Each row has two labels, one from each of two sets.
-7.0; -10.7; -15.5; -20.2; -0.1; -9.8; 0.1; -31.3; -3.3; -18.1; 3.5; -3.9; 15.3; 0.9; -2.9; 3.6; 6.5; 1.9; 1.1; -20.1; -31.0; 44.8; -3.0; 33.9; 10.0; 5.8; 23.3; 3.2; -3.0; 5.8; -19.8; -1.8; 7.3; -16.3; 10.5; -12.7; 9.3; 28.5; 3.5; -16.5; 2.9; -2.9
mq, Qq
-5.6; -4.9; -20.9; -7.5; 8.1; 14.2; 3.4; -6.4; -2.6; -34.4; 7.9; -2.6; -7.0; 28.4; -8.7; 18.8; 2.9; 5.0; 0.0; -19.0; 17.3; 37.5; -9.6; 30.3; -2.9; 1.4; 21.4; -10.8; -16.7; 4.1; -10.2; 3.7; 0.6; -16.3; -8.8; -13.0; 9.0; 11.3; -10.0; -2.4; 0.4; -8.1
mq, Qq
-17.0; -9.3; -18.9; -14.8; 2.5; 2.8; 12.6; -16.5; -2.7; -38.5; 3.5; -2.0; 8.7; 36.9; -7.7; 13.8; 4.1; 8.9; 3.1; -29.5; -15.1; 54.7; 4.7; 27.2; -2.9; -5.1; 23.2; -6.4; -22.2; 1.6; -16.2; -1.1; 4.4; -6.7; -22.2; -6.3; 11.9; 19.5; -4.4; -24.2; 3.3; -25.6
td, hf
3.4; -14.7; -0.4; 3.5; 4.7; -6.4; -4.7; -24.5; 6.6; 5.0; 8.1; -20.7; 3.4; -7.9; -1.3; 8.0; 3.1; -1.9; 9.9; -21.2; -21.0; 30.2; -3.4; 8.5; 10.6; 3.8; 1.1; -16.1; -10.9; 9.8; 23.8; 6.4; 13.9; -10.7; 14.7; 4.1; 11.6; 1.6; 14.4; -12.8; -2.3; 5.5
mq, Cp
-23.9; -6.9; -5.6; -22.0; -2.7; -2.0; -2.1; -20.0; -4.3; 4.5; -14.9; 2.2; -4.9; -8.0; -14.3; -4.2; 3.4; -1.7; -3.5; -5.2; -6.3; 11.6; 0.9; 8.2; 13.6; 9.2; 19.0; 0.1; 11.0; 1.5; -14.6; -2.0; 29.2; -24.0; 20.3; -8.0; 5.2; 17.9; -0.9; -3.0; -16.4; 14.6
mq, Jd
-35.2; -4.9; -23.4; -14.4; 0.1; 4.9; -41.5; -5.7; -5.7; -34.6; 27.4; 15.0; -0.3; 2.6; -29.3; 1.5; 14.3; 3.7; -15.7; -22.1; -16.0; 29.9; -13.2; 30.3; 11.1; -13.8; 25.0; -21.6; -2.1; -7.6; -48.6; -7.2; 5.0; -38.7; 6.9; -16.1; 1.5; 42.2; -10.7; -10.8; 8.6; 2.7
bn, hf
-14.9; -16.2; -6.0; -10.9; 6.0; -5.2; 14.2; -43.8; 6.7; -7.1; -2.3; -12.6; 36.0; 6.0; -6.9; 5.8; 4.6; -0.2; 13.1; -33.0; -32.6; 61.5; 10.4; 16.6; 7.6; -2.1; 10.8; -5.8; 0.5; 0.7; -15.7; 13.6; 12.4; 2.0; -7.2; 0.8; 5.9; -5.8; 23.3; -29.2; -0.2; -11.4
bn, Cp
-19.4; -9.4; -13.8; -24.0; 1.1; 2.3; 2.6; -15.6; -2.5; -30.3; 3.6; 12.2; 15.9; 17.9; -8.7; 5.6; 9.4; 0.8; 1.0; -29.4; -5.6; 44.5; 0.6; 25.2; 5.9; -13.3; 23.9; -0.2; -2.5; -21.7; -39.7; -8.6; 3.9; -8.3; -18.7; -5.6; 1.1; 21.9; 7.5; -25.4; -1.9; -20.8
mq, Qq
-24.0; 2.0; -15.9; -21.9; 12.6; 11.0; -0.8; -4.1; -5.5; -36.8; 5.5; 11.9; 7.6; 11.7; -9.1; -4.2; 8.7; 7.9; -15.3; -5.0; 6.9; 23.5; -15.0; 21.0; -2.5; -3.3; 24.5; -6.9; 9.4; -7.4; -40.5; -2.6; -6.1; -30.1; 5.7; -13.6; 1.8; 28.5; -6.4; -37.0; 1.0; 4.2
bn, Qq
-11.3; -3.1; -14.4; -7.9; 7.2; 1.0; 5.9; -19.1; -5.6; -24.6; -1.5; -10.7; 2.7; 0.9; -7.1; 6.9; 0.5; -5.3; -1.0; -20.2; -17.4; 48.5; -6.3; 31.3; 8.2; 6.3; 31.2; -23.6; -12.7; 4.5; -12.1; 7.0; 1.2; -21.1; 1.3; -27.9; 1.1; 13.7; 13.9; -23.1; -0.3; -6.6
Qz, hf
-24.1; -3.2; -21.4; -24.5; 2.3; -11.0; 2.7; -18.5; -4.4; -35.3; 0.8; 1.1; 10.7; 15.5; 4.6; -0.6; 3.3; 4.8; -7.9; -11.2; -25.7; 46.3; -3.1; 18.4; 5.0; -5.3; 36.6; 3.0; 0.9; -7.0; -20.2; -4.6; 1.2; -8.2; -19.1; -8.3; 0.3; 22.8; -7.1; -11.5; -11.7; -6.9
mq, Qq
-21.2; -1.8; -6.2; 3.5; 2.2; -1.3; 8.3; -15.0; 5.0; -29.8; 19.4; -1.3; 3.9; 10.6; -15.9; 4.6; 2.7; 3.3; -3.0; -27.5; 6.9; 34.6; -8.8; 29.3; 7.2; -7.4; 18.8; -28.8; -14.1; 1.5; -23.8; -1.6; 12.6; -15.6; 14.5; 0.0; 10.4; 23.1; 13.1; -18.4; 8.5; 3.8
td, hf
8.9; 7.5; 3.8; -9.3; -7.5; 8.5; -0.5; 21.3; 0.2; -18.5; -5.4; -1.6; -24.2; -4.3; -1.8; -0.5; 9.1; -10.7; 0.3; 10.1; 39.2; -19.0; -4.2; 17.1; -1.5; 6.1; 0.3; -13.2; -10.7; -1.4; 24.9; 4.7; -10.5; -31.4; 15.3; -4.5; -1.1; 10.9; -0.5; 0.5; -1.2; 9.2
mq, hf
-10.5; -13.6; 0.5; -25.9; -0.7; 6.6; 5.2; -18.1; 7.5; -9.3; 0.6; 5.5; 26.8; -15.1; -11.5; -11.5; 9.4; 2.2; 5.7; -16.1; -26.2; 50.5; 1.4; 11.9; -3.6; -18.9; 26.4; -10.4; -4.4; -24.1; -32.2; 2.6; 8.9; -16.1; -14.9; -9.9; 0.0; -2.8; 8.3; -36.2; 2.5; -14.6
bn, Jd
6.7; 0.7; 8.0; 14.1; 0.1; -5.6; 5.9; -14.2; -2.5; 15.3; 22.5; -12.3; 8.2; -13.4; 5.5; -14.4; -27.1; 0.0; -10.8; -4.8; -41.6; 13.8; -8.9; 1.4; 4.8; -0.4; 10.6; -23.2; -4.4; 1.1; -10.2; 16.2; 13.1; 0.0; 8.7; 3.6; 0.1; -5.2; 3.4; 9.7; 8.9; 5.4
bn, Cp
-1.0; 5.7; -18.8; -5.1; 12.6; 4.0; -1.7; 5.2; -6.8; -15.3; 1.8; -5.2; -18.9; -1.5; 0.7; 4.6; -2.7; 0.1; -12.3; 9.9; 10.8; -4.5; -10.6; 4.1; 11.7; 11.9; 17.6; -5.4; 0.8; 14.8; 6.1; 8.8; -5.8; -19.3; 13.4; -12.1; -0.7; 10.8; -13.4; 26.6; -8.4; 17.1
td, hf
8.3; -6.5; 3.8; -10.7; 5.8; -9.0; 2.0; -9.2; 1.5; 11.5; -2.9; -19.1; 8.9; -16.0; 3.3; -3.0; 2.1; -5.2; 6.4; 0.1; -33.2; 11.8; -0.3; -7.7; -0.5; 18.9; 3.8; -3.4; 0.5; 14.8; 18.3; 5.2; 4.4; 4.2; 3.2; -7.8; -1.4; -15.0; -13.2; 1.7; -6.1; 2.9
bn, Cp
-13.9; 9.6; 15.2; 30.0; -8.7; -1.0; -3.6; 15.4; -12.1; 11.0; 35.3; 7.6; -20.1; -5.5; -4.0; -12.7; -5.1; -1.6; -22.3; 15.3; 5.8; -45.9; -10.6; -7.0; 5.1; -0.4; -17.3; -20.9; 16.3; 4.4; 3.3; -15.8; 2.3; -11.8; 36.9; 5.7; 0.8; 20.0; -18.8; 23.1; 23.5; 29.7
mq, Jd
